Below are the code and all the weights of a small trained network. Each question names an input and a class and asks about switching units off, where a switched-off unit gives its printed mean instead of its output.

import numpy as np


def w(rows, s, z=0):
    codes = np.array(rows[::2]) - 128.0
    scale = np.full(codes.shape[1], s)
    scale[-1] = z or s
    return codes * scale


def f(y):
    return np.maximum(y, 0)


def log_softmax(a):
    a = a - a.max(-1, keepdims=True)
    return a - np.log(np.exp(a).sum(-1, keepdims=True))


def net(x, mask):
    res = np.array(x, float).reshape(1, 8) / 4 @ E
    y = f(res @ A[0][:, :-1].T + A[0][:, -1])
    res = res + np.where(mask, y, B[0][:, -1]) @ B[0][:, :-1]
    return log_softmax(res[-1] @ U[:, :-1].T + U[:, -1])


A, B = {}, {}
E = w([
[141,181,115],'x0',
[135,69,76],'x1',
[149,120,152],'x2',
[209,36,91],'x3',
[124,149,118],'x4',
[64,109,97],'x5',
[89,161,2],'x6',
[29,45,167],'x7',
],0.0082)
A[0] = w([
[123,158,5,181],'N0',
[128,85,187,108],'N1',
[169,106,156,216],'N2',
[185,108,142,166],'N3',
[119,84,101,197],'N4',
[116,139,103,144],'N5',
[74,109,98,188],'N6',
[139,96,135,254],'N7',
[180,153,151,213],'N8',
[140,154,168,155],'N9',
[119,149,90,80],'N10',
],0.021,0.0071)
B[0] = w([
[254,141,151,251],'N0',
[95,230,164,182],'N1',
[93,176,40,185],'N2',
[131,199,106,178],'N3',
[226,107,75,181],'N4',
[205,153,173,158],'N5',
[204,132,98,195],'N6',
[155,105,12,183],'N7',
[82,183,15,195],'N8',
[48,166,89,173],'N9',
[153,220,215,158],'N10',
],0.0072,0.017)
U = w([
[195,177,198,82],'0',
[36,64,115,59],'1',
[116,165,87,212],'2',
[83,129,205,45],'3',
[104,116,121,248],'4',
[150,75,95,41],'5',
[4,174,207,170],'6',
],0.014,0.013)

Each question gives the input, the list of numbers given to net, and the class t.
The units are the neurons (one row each of A and B). Each row of codes is followed by its name. A weight is (code - 128) times the scale printed after its matrix; where a second scale follows, it is the last column's (A, B and U).
mask holds one flag per neuron, in row order. A switched-off neuron (its flag False) gives its mean, the last column of its row in B, instead of its output. The means were averaged over made-up inputs and are rounded, as every weight is.
A unit's drop is (log p(t) with every unit on - log p(t) with that unit switched off) / (log p(t) with every unit on - log p(t) with every unit switched off).
The circuit of an input: a set's keep is (log p(t) with only the set's units on - log p(t) with every unit switched off) / (log p(t) with every unit on - log p(t) with every unit switched off). Starting from all 11 units, units are removed one at a time, each time the one whose removal leaves the highest keep (on an exact tie, the one counted first), for as long as the keep stays at least 0.8.
units of the circuit, in order: the units of the circuit, biggest drop first
most important unit: the unit with the biggest drop
top k neurons: the k neurons with the biggest drops, biggest first
drop of u: that unit's drop, to one decimal
input [2,-8,2,-3,-7,-4,3,5], class 6: units of the circuit, in order	[N0; N4]
input [-4,2,-1,-3,-2,3,1,-3], class 0: units of the circuit, in order	[N8; N2]
input [-1,1,-3,-3,1,5,-6,6], class 6: units of the circuit, in order	[N0]
input [3,7,0,-3,3,-6,-8,6], class 6: units of the circuit, in order	[N1; N0]
input [8,-5,-7,-6,5,-3,-5,-5], class 2: top 3 neurons	[N8; N1; N10]
input [2,4,-7,8,0,2,-2,3], class 5: units of the circuit, in order	[N4; N8]
input [-4,-1,-1,6,1,2,3,-8], class 0: top 3 neurons	[N0; N9; N10]
input [2,0,8,0,2,-4,-5,6], class 6: units of the circuit, in order	[N1; N0]
input [-8,2,6,8,0,3,-5,2], class 2: units of the circuit, in order	[N1; N2]
input [-5,-1,2,-2,5,1,2,6], class 4: top 3 neurons	[N0; N8; N2]
input [-7,1,-6,-7,7,3,-4,-1], class 6: units of the circuit, in order	[N0; N4]
input [6,-1,1,-3,6,8,0,7], class 4: top 2 neurons	[N0; N8]
input [4,-5,7,-3,-3,-7,5,6], class 6: top 3 neurons	[N0; N4; N7]
input [-8,-3,-8,6,2,0,3,8], class 5: most important unit	N4
input [6,-4,-3,-4,-2,5,-1,0], class 6: drop of N4	0.2
input [-7,8,-1,-7,-1,-8,-1,2], class 4: drop of N1	-0.1
input [6,-8,-3,4,7,0,-8,7], class 6: drop of N0	0.1
